Below are the code and all the weights of a small trained network. Each question names an input and a class and asks about switching units off, where a switched-off unit gives its printed mean instead of its output.

import numpy as np


def w(rows, s, z=0):
    codes = np.array(rows[::2]) - 128.0
    scale = np.full(codes.shape[1], s)
    scale[-1] = z or s
    return codes * scale


def norm(h):
    return h / np.sqrt((h * h).mean(-1, keepdims=True) + 1e-5)


def f(y):
    return np.maximum(y, 0)


def log_softmax(a):
    a = a - a.max(-1, keepdims=True)
    return a - np.log(np.exp(a).sum(-1, keepdims=True))


def net(x, mask):
    res = np.array(x, float).reshape(1, 4) / 4 @ E
    u = 0
    for l in range(3):
        y = f(norm(res) @ A[l][:, :-1].T + A[l][:, -1])
        res = res + np.where(mask[u : u + 8], y, B[l][:, -1]) @ B[l][:, :-1]
        u += 8
    return log_softmax(norm(res)[-1] @ U[:, :-1].T + U[:, -1])


A, B = {}, {}
E = w([
[176,161,51,72,75,121],'x0',
[191,160,113,123,254,186],'x1',
[82,100,101,28,147,61],'x2',
[183,57,154,151,101,107],'x3',
],0.0071)
A[0] = w([
[103,148,130,148,101,179,37],'0.n1',
[190,122,158,61,185,192,134],'0.n2',
[177,119,142,89,164,186,252],'0.n3',
[101,250,185,66,75,127,196],'0.n4',
[96,109,62,68,107,126,123],'0.n5',
[148,101,99,130,180,167,30],'0.n6',
[67,77,110,110,2,179,93],'0.n7',
[159,145,108,185,68,125,94],'0.n8',
],0.0092,0.0012)
B[0] = w([
[160,117,193,130,129,86,165],'0.n1',
[1,155,76,62,93,136,231],'0.n2',
[117,154,107,146,122,142,221],'0.n3',
[147,110,179,138,133,144,214],'0.n4',
[76,130,100,106,175,90,216],'0.n5',
[122,172,191,52,208,214,186],'0.n6',
[184,154,176,84,90,170,253],'0.n7',
[125,249,91,71,195,116,205],'0.n8',
],0.0076,0.0054)
A[1] = w([
[122,182,126,141,102,86,28],'1.n1',
[75,219,125,192,153,91,232],'1.n2',
[122,112,67,148,164,175,64],'1.n3',
[119,114,164,110,29,111,197],'1.n4',
[155,93,108,95,79,141,163],'1.n5',
[114,99,107,77,195,1,206],'1.n6',
[43,129,186,137,233,130,5],'1.n7',
[44,178,123,166,190,122,226],'1.n8',
],0.0089,0.0012)
B[1] = w([
[140,225,129,132,205,70,157],'1.n1',
[192,20,151,166,70,15,217],'1.n2',
[105,192,156,152,101,135,173],'1.n3',
[27,143,88,140,129,100,222],'1.n4',
[117,167,114,121,178,200,173],'1.n5',
[179,2,137,207,174,107,227],'1.n6',
[64,111,112,138,108,181,253],'1.n7',
[170,59,206,121,110,12,253],'1.n8',
],0.0065,0.0056)
A[2] = w([
[83,135,103,165,49,111,153],'2.n1',
[116,143,154,96,254,248,75],'2.n2',
[181,191,187,185,140,125,167],'2.n3',
[186,165,164,139,98,200,186],'2.n4',
[183,80,195,108,117,184,31],'2.n5',
[128,81,205,87,67,240,103],'2.n6',
[109,133,108,114,189,198,133],'2.n7',
[192,175,175,184,212,144,252],'2.n8',
],0.0069,0.002)
B[2] = w([
[118,254,107,15,190,194,179],'2.n1',
[76,199,81,116,76,106,237],'2.n2',
[139,101,21,100,194,94,249],'2.n3',
[162,59,134,86,131,10,220],'2.n4',
[106,170,139,198,131,114,157],'2.n5',
[91,188,109,130,42,105,185],'2.n6',
[117,197,183,120,4,117,185],'2.n7',
[246,144,134,181,166,120,252],'2.n8',
],0.0073,0.0038)
U = w([
[24,209,95,139,61,113,1],'0',
[186,1,19,201,148,35,255],'1',
],0.0065,0.00081)

Each question gives the input, the list of numbers given to net, and the class t.
The units are the neurons (one row each of A and B). Each row of codes is followed by its name. A weight is (code - 128) times the scale printed after its matrix; where a second scale follows, it is the last column's (A, B and U).
mask holds one flag per neuron, layer by layer. A switched-off neuron (its flag False) gives its mean, the last column of its row in B, instead of its output. The means were averaged over made-up inputs and are rounded, as every weight is.
A unit's drop is (log p(t) with every unit on - log p(t) with that unit switched off) / (log p(t) with every unit on - log p(t) with every unit switched off).
The circuit of an input: a set's keep is (log p(t) with only the set's units on - log p(t) with every unit switched off) / (log p(t) with every unit on - log p(t) with every unit switched off). Starting from the 12 units with the biggest drops (on a tie, the unit counted first), units are removed one at a time, each time the one whose removal leaves the highest keep (on an exact tie, the one counted first), for as long as the keep stays at least 0.8.
units of the circuit, in order: the units of the circuit, biggest drop first
most important unit: the unit with the biggest drop
top k neurons: the k neurons with the biggest drops, biggest first
top k neurons in layer l: the k neurons of layer l with the biggest drops, biggest first
drop of u: that unit's drop, to one decimal
input [-2,1,2,-6], class 1: most important unit -> 0.n7
input [-4,2,0,3], class 0: units of the circuit, in order -> [1.n7; 1.n6]
input [-8,3,5,-6], class 1: top 4 neurons -> [1.n8; 0.n7; 1.n2; 1.n6]
input [3,8,-6,3], class 0: top 3 neurons -> [0.n6; 0.n2; 2.n2]
input [7,-1,6,-4], class 1: units of the circuit, in order -> [1.n6; 0.n5; 0.n2]
input [-3,3,-3,3], class 0: top 2 neurons -> [1.n7; 1.n6]
input [8,2,5,-6], class 1: top 2 neurons in layer 0 -> [0.n5; 0.n7]
input [-7,4,0,4], class 0: top 2 neurons in layer 0 -> [0.n6; 0.n5]
input [-5,-4,-3,5], class 0: top 2 neurons in layer 1 -> [1.n4; 1.n6]
input [-7,3,-6,-6], class 1: top 2 neurons in layer 1 -> [1.n2; 1.n8]
input [-4,8,8,2], class 0: top 3 neurons in layer 0 -> [0.n6; 0.n2; 0.n5]
input [6,0,-1,-8], class 1: top 3 neurons in layer 0 -> [0.n2; 0.n7; 0.n6]
input [-5,2,5,-7], class 1: top 2 neurons in layer 1 -> [1.n8; 1.n6]
input [6,7,1,8], class 0: top neuron -> [0.n2]
input [2,7,-5,2], class 0: drop of 2.n7 -> 0.1
input [3,8,7,1], class 0: drop of 0.n6 -> 0.5
input [7,-3,-7,-8], class 1: drop of 1.n6 -> -0.1
